Here is a tiny trained network, its code and every weight. The questions are about switching its units off for an input and a class, where a switched-off unit gives its printed mean instead of its output.

import numpy as np


def w(rows, s, z=0):
    codes = np.array(rows[::2]) - 128.0
    scale = np.full(codes.shape[1], s)
    scale[-1] = z or s
    return codes * scale


def f(y):
    return np.maximum(y, 0)


def log_softmax(a):
    a = a - a.max(-1, keepdims=True)
    return a - np.log(np.exp(a).sum(-1, keepdims=True))


def net(x, mask):
    res = np.array(x, float).reshape(1, 3) / 4 @ E
    y = f(res @ A[0][:, :-1].T + A[0][:, -1])
    res = res + np.where(mask, y, B[0][:, -1]) @ B[0][:, :-1]
    return log_softmax(res[-1] @ U[:, :-1].T + U[:, -1])


A, B = {}, {}
E = w([
[193,252,95,214,106,22,35,45,253,194],'x0',
[146,139,174,120,144,169,127,124,77,208],'x1',
[206,108,23,178,54,59,90,217,55,144],'x2',
],0.011)
A[0] = w([
[117,96,64,99,117,197,71,88,60,66,152],'N1',
[133,154,139,131,161,147,111,68,139,115,129],'N2',
[220,94,81,163,56,125,57,254,77,127,141],'N3',
[79,202,180,136,184,156,92,80,220,150,182],'N4',
[163,188,78,160,116,146,81,60,250,161,181],'N5',
[135,151,100,216,96,42,103,160,110,241,147],'N6',
[178,135,120,210,122,123,16,230,147,144,95],'N7',
[158,99,75,118,137,90,71,186,16,86,127],'N8',
[93,21,109,53,133,98,96,250,44,139,191],'N9',
[56,127,154,100,193,126,139,113,171,61,212],'N10',
[102,56,151,112,144,155,171,170,73,93,253],'N11',
],0.0081,0.007)
B[0] = w([
[129,154,205,127,112,136,106,189,62,106,166],'N1',
[153,67,136,128,101,138,171,106,170,82,162],'N2',
[195,180,105,129,92,193,131,108,135,100,223],'N3',
[155,54,180,117,171,100,147,84,178,132,224],'N4',
[163,130,125,89,125,98,168,82,194,178,253],'N5',
[152,127,105,152,37,110,105,91,177,139,224],'N6',
[103,182,53,179,149,132,119,142,162,134,194],'N7',
[232,177,119,129,83,165,129,145,75,76,187],'N8',
[126,162,123,66,110,180,132,161,118,124,217],'N9',
[99,77,202,70,84,160,133,77,104,90,196],'N10',
[74,130,161,12,110,159,112,181,54,97,217],'N11',
],0.011,0.019)
U = w([
[2,45,216,66,128,141,134,119,104,123,253],'0',
[116,139,94,167,200,123,106,118,111,164,48],'1',
[64,181,146,157,170,90,141,123,102,145,25],'2',
[168,76,178,138,178,86,157,36,194,141,170],'3',
[197,170,123,118,75,185,95,164,103,62,105],'4',
[128,110,128,180,154,117,158,159,108,139,61],'5',
[89,116,76,145,150,77,122,164,125,140,41],'6',
[159,188,49,242,51,102,61,105,181,145,145],'7',
],0.011,0.0026)

Each question gives the input, the list of numbers given to net, and the class t.
The units are the neurons (one row each of A and B). Each row of codes is followed by its name. A weight is (code - 128) times the scale printed after its matrix; where a second scale follows, it is the last column's (A, B and U).
mask holds one flag per neuron, in row order. A switched-off neuron (its flag False) gives its mean, the last column of its row in B, instead of its output. The means were averaged over made-up inputs and are rounded, as every weight is.
A unit's drop is (log p(t) with every unit on - log p(t) with that unit switched off) / (log p(t) with every unit on - log p(t) with every unit switched off).
The circuit of an input: a set's keep is (log p(t) with only the set's units on - log p(t) with every unit switched off) / (log p(t) with every unit on - log p(t) with every unit switched off). Starting from all 11 units, units are removed one at a time, each time the one whose removal leaves the highest keep (on an exact tie, the one counted first), for as long as the keep stays at least 0.8.
circuit, biggest first: the units of the circuit, biggest drop first
top k neurons: the k neurons with the biggest drops, biggest first
drop of u: that unit's drop, to one decimal
input [-6,1,0], class 0: circuit, biggest first	(N11)
input [8,6,0], class 3: top 3 neurons	(N4 N5 N3)
input [6,-8,0], class 3: top 2 neurons	(N5 N4)
input [3,2,0], class 3: top 2 neurons	(N3 N8)
input [5,5,1], class 7: top 3 neurons	(N6 N10 N7)
input [0,-8,0], class 0: top 2 neurons	(N3 N8)
input [1,4,3], class 7: drop of N11	0.2
input [-4,-6,0], class 0: drop of N3	0.5
input [2,-1,2], class 7: drop of N9	0.0
input [0,8,-3], class 0: drop of N5	0.5
